Each row, then one of two labels for whether it has a hidden trait; a new part has new ones
-9, -24, -33, 17, -48, -6, -6, -13, 26, -2, -17, 33, 15, 23, -6, 9, 21, -3, -1, -6  Bp
2, -6, -69, -9, -73, 9, 2, -75, 89, -57, -8, 8, -24, 99, 15, -31, 4, -20, 24, 25  Bt
-13, 5, -11, 1, -10, 4, -4, -18, 14, 5, -14, 21, 3, 28, 0, 13, 25, -13, -11, -6  Bp
4, 8, 7, 1, -4, -6, -20, -11, -22, 12, 11, -15, -9, -3, -12, 43, -10, -12, 13, -1  Bt
-15, -15, 12, -4, -6, -4, 13, -10, -4, 6, -9, -12, -7, 111, 0, 10, 11, -5, -7, 0  Bp
-1, -4, 3, -6, 2, -4, 8, 5, 8, 3, -1, -16, 6, -9, 8, 14, 9, 2, 1, 2  Bt
-3, 0, -7, 1, -4, -1, 0, -3, -1, 3, -6, 8, 2, 13, -7, 8, 16, -7, -4, 1  Bp
4, 16, 12, 11, 4, -22, -31, -21, 18, 25, 16, -13, -1, -29, -31, 69, 37, -25, 21, -2  Bt
-6, 6, -9, 6, -28, 1, -12, -14, 3, 17, -13, 29, 8, 1, -16, 21, 48, -14, -2, -4  Bt
13, -11, -80, 10, -73, 16, 6, -76, 92, -63, -6, 10, -31, 123, 11, -36, -17, -13, 22, 31  Bt
6, 9, 8, 15, -12, -11, -31, -17, 29, 26, 16, -5, -9, -8, -26, 49, 28, -13, 18, 0  Bt
-2, -31, -28, 11, -41, -15, -10, -4, 27, -10, -8, 19, -44, -1, -5, 14, -22, -1, 3, -10  Bp
-9, 14, -8, 3, -20, -4, -13, -9, 7, 13, 0, 18, 6, -18, -22, 14, 27, -12, 3, -5  Bt
5, 21, 17, 18, -11, -21, -38, -46, 25, 42, 24, -5, 2, -28, -39, 54, 50, -44, 32, -4  Bt
-47, -50, 46, -16, -11, -13, 38, -45, -14, 19, -27, -29, -13, 124, -26, 44, 51, -44, -18, -15  Bp
1, 21, 3, 9, -6, -13, -29, -16, 1, 26, 20, -3, -5, -23, -23, 36, 21, -23, 15, -1  Bt
-4, 17, 2, 38, -61, -9, -38, -60, 39, 57, -3, 9, -10, 30, -56, 19, 88, -43, 5, 11  Bt
-5, 15, 25, 53, -68, -6, -18, -54, 52, 78, 7, -46, -39, 68, -57, -36, 47, -33, -11, 7  Bt
-33, -32, 31, -17, 6, -9, 22, -9, -7, 17, -18, -17, -11, 84, -5, 27, 32, -27, -19, -10  Bp
2, -1, -3, 3, -2, 1, 1, -1, 7, 1, -2, -1, -2, 1, 4, -1, -6, 0, 2, 3  Bp
0, 4, 6, 6, -4, -3, -9, 0, 4, 7, 5, 8, -1, -11, -21, 13, 27, -10, 8, -1  Bt
-6, -31, -52, 0, -42, 20, -18, -96, 99, -46, -1, -6, -47, 51, 31, -27, 21, 0, 56, 21  Bt
-9, 17, 21, 38, -66, -8, -30, -43, 30, 61, 6, -25, -24, 41, -56, 9, 45, -39, -2, 5  Bt
-5, 5, -5, 3, -18, 0, -13, -6, -5, 0, -6, 32, 4, 14, -13, 13, 19, -11, -5, -5  Bt
4, -14, 7, 3, 9, 1, 1, -5, -5, 9, -1, -17, -16, -1, -6, -1, -26, 1, -1, 3  Bp
-17, -37, -50, 15, -72, -16, -5, -2, 33, -30, -22, 46, 21, 34, -11, 37, -12, -7, -3, -16  Bp
-1, -29, -16, -7, -30, 17, -25, -78, 107, -48, 9, -23, -49, 42, 38, -31, 1, 1, 67, 19  Bt
-15, -29, -55, 7, -63, 22, -27, -97, 96, -42, -20, 25, -32, 63, 36, -25, 41, -13, 38, 16  Bt
-6, 17, 3, 13, -19, -12, -33, -19, 9, 19, 6, 2, -1, -11, -30, 67, 51, -36, 6, -5  Bt
-5, -27, -41, -5, -32, 16, -8, -78, 92, -48, -1, -1, -43, 33, 34, -19, 4, 5, 55, 12  Bt
-6, -12, -25, -1, -19, 3, -13, -32, 27, -15, -6, -10, -15, 32, 9, -3, 7, 5, 11, 12  Bt
2, 18, 11, 10, -10, -14, -35, -31, 16, 38, 23, -5, -7, -32, -22, 35, 37, -25, 25, -1  Bt
3, -5, -14, 13, 56, 3, -17, -13, 24, 11, -12, 15, 8, 24, -20, 24, 32, -13, 10, 0  Bt
6, 19, 23, 33, -31, -12, -35, -34, 32, 39, 14, -32, -34, 7, -48, 42, 21, -28, 22, 0  Bt
-3, -22, -14, 7, -26, 4, 0, -35, 25, -13, -15, 8, 1, 1, 11, -2, 27, -5, 12, 8  Bt
-29, -21, 7, 0, -18, -4, 16, -36, 1, 6, -30, 5, -3, 85, 0, 33, 50, -23, -27, -7  Bp
6, 16, 21, 10, -13, -6, -26, -13, 15, 4, 11, 14, -14, -4, -22, 27, 36, -19, 25, -3  Bt
5, -9, -37, -1, -45, 14, -1, -76, 96, -66, 7, -4, -44, 91, 26, -41, -19, -4, 40, 27  Bt
7, -34, -65, 14, -66, 23, 62, -100, 105, -53, -17, 4, -46, 124, 15, -31, 14, -12, 43, 29  Bt
-21, -45, -62, 33, -100, -16, -1, -29, 32, -8, -45, 60, 50, 45, -8, 41, 54, -15, -23, -15  Bp
-45, -24, 80, 0, -31, -20, 46, -81, -12, -1, 6, -56, -3, 53, -76, 19, 74, -56, 16, -21  Bp
0, -26, -67, 5, -60, 23, -12, -98, 91, -51, -6, 1, -33, 75, 25, -37, 16, -4, 49, 23  Bt
-42, -28, 18, -9, -6, -11, 29, -29, -9, 16, -28, -13, -1, 76, -11, 42, 55, -31, -25, -17  Bp
-5, -11, -25, 1, -32, 9, -5, -36, 45, -17, -8, 9, -7, 39, 9, -13, 26, -23, 18, 4  Bt
2, 27, 13, 17, -24, -14, -41, -37, 13, 50, 20, -3, -9, -10, -37, 45, 54, -40, 26, 0  Bt
-8, -21, -42, -3, -36, 15, -10, -71, 77, -41, -6, -6, -32, 33, 26, -18, 31, -12, 36, 12  Bt
5, 6, 3, 25, -33, -16, -53, -42, 45, 41, 15, -1, -10, -16, -53, 58, 78, -38, 22, 2  Bt
-32, -31, 16, -6, -11, -8, 28, -27, 6, 10, -21, -6, 6, 70, -4, 18, 59, -15, -16, -8  Bp
1, -7, -13, 7, -23, 5, -3, -28, 5, -7, -7, 18, 3, 23, 0, -10, 28, 0, 4, 7  Bt
8, -31, -52, 6, -49, 16, 2, -73, 89, -50, -3, -15, -23, 70, 29, -41, 7, -7, 51, 28  Bt
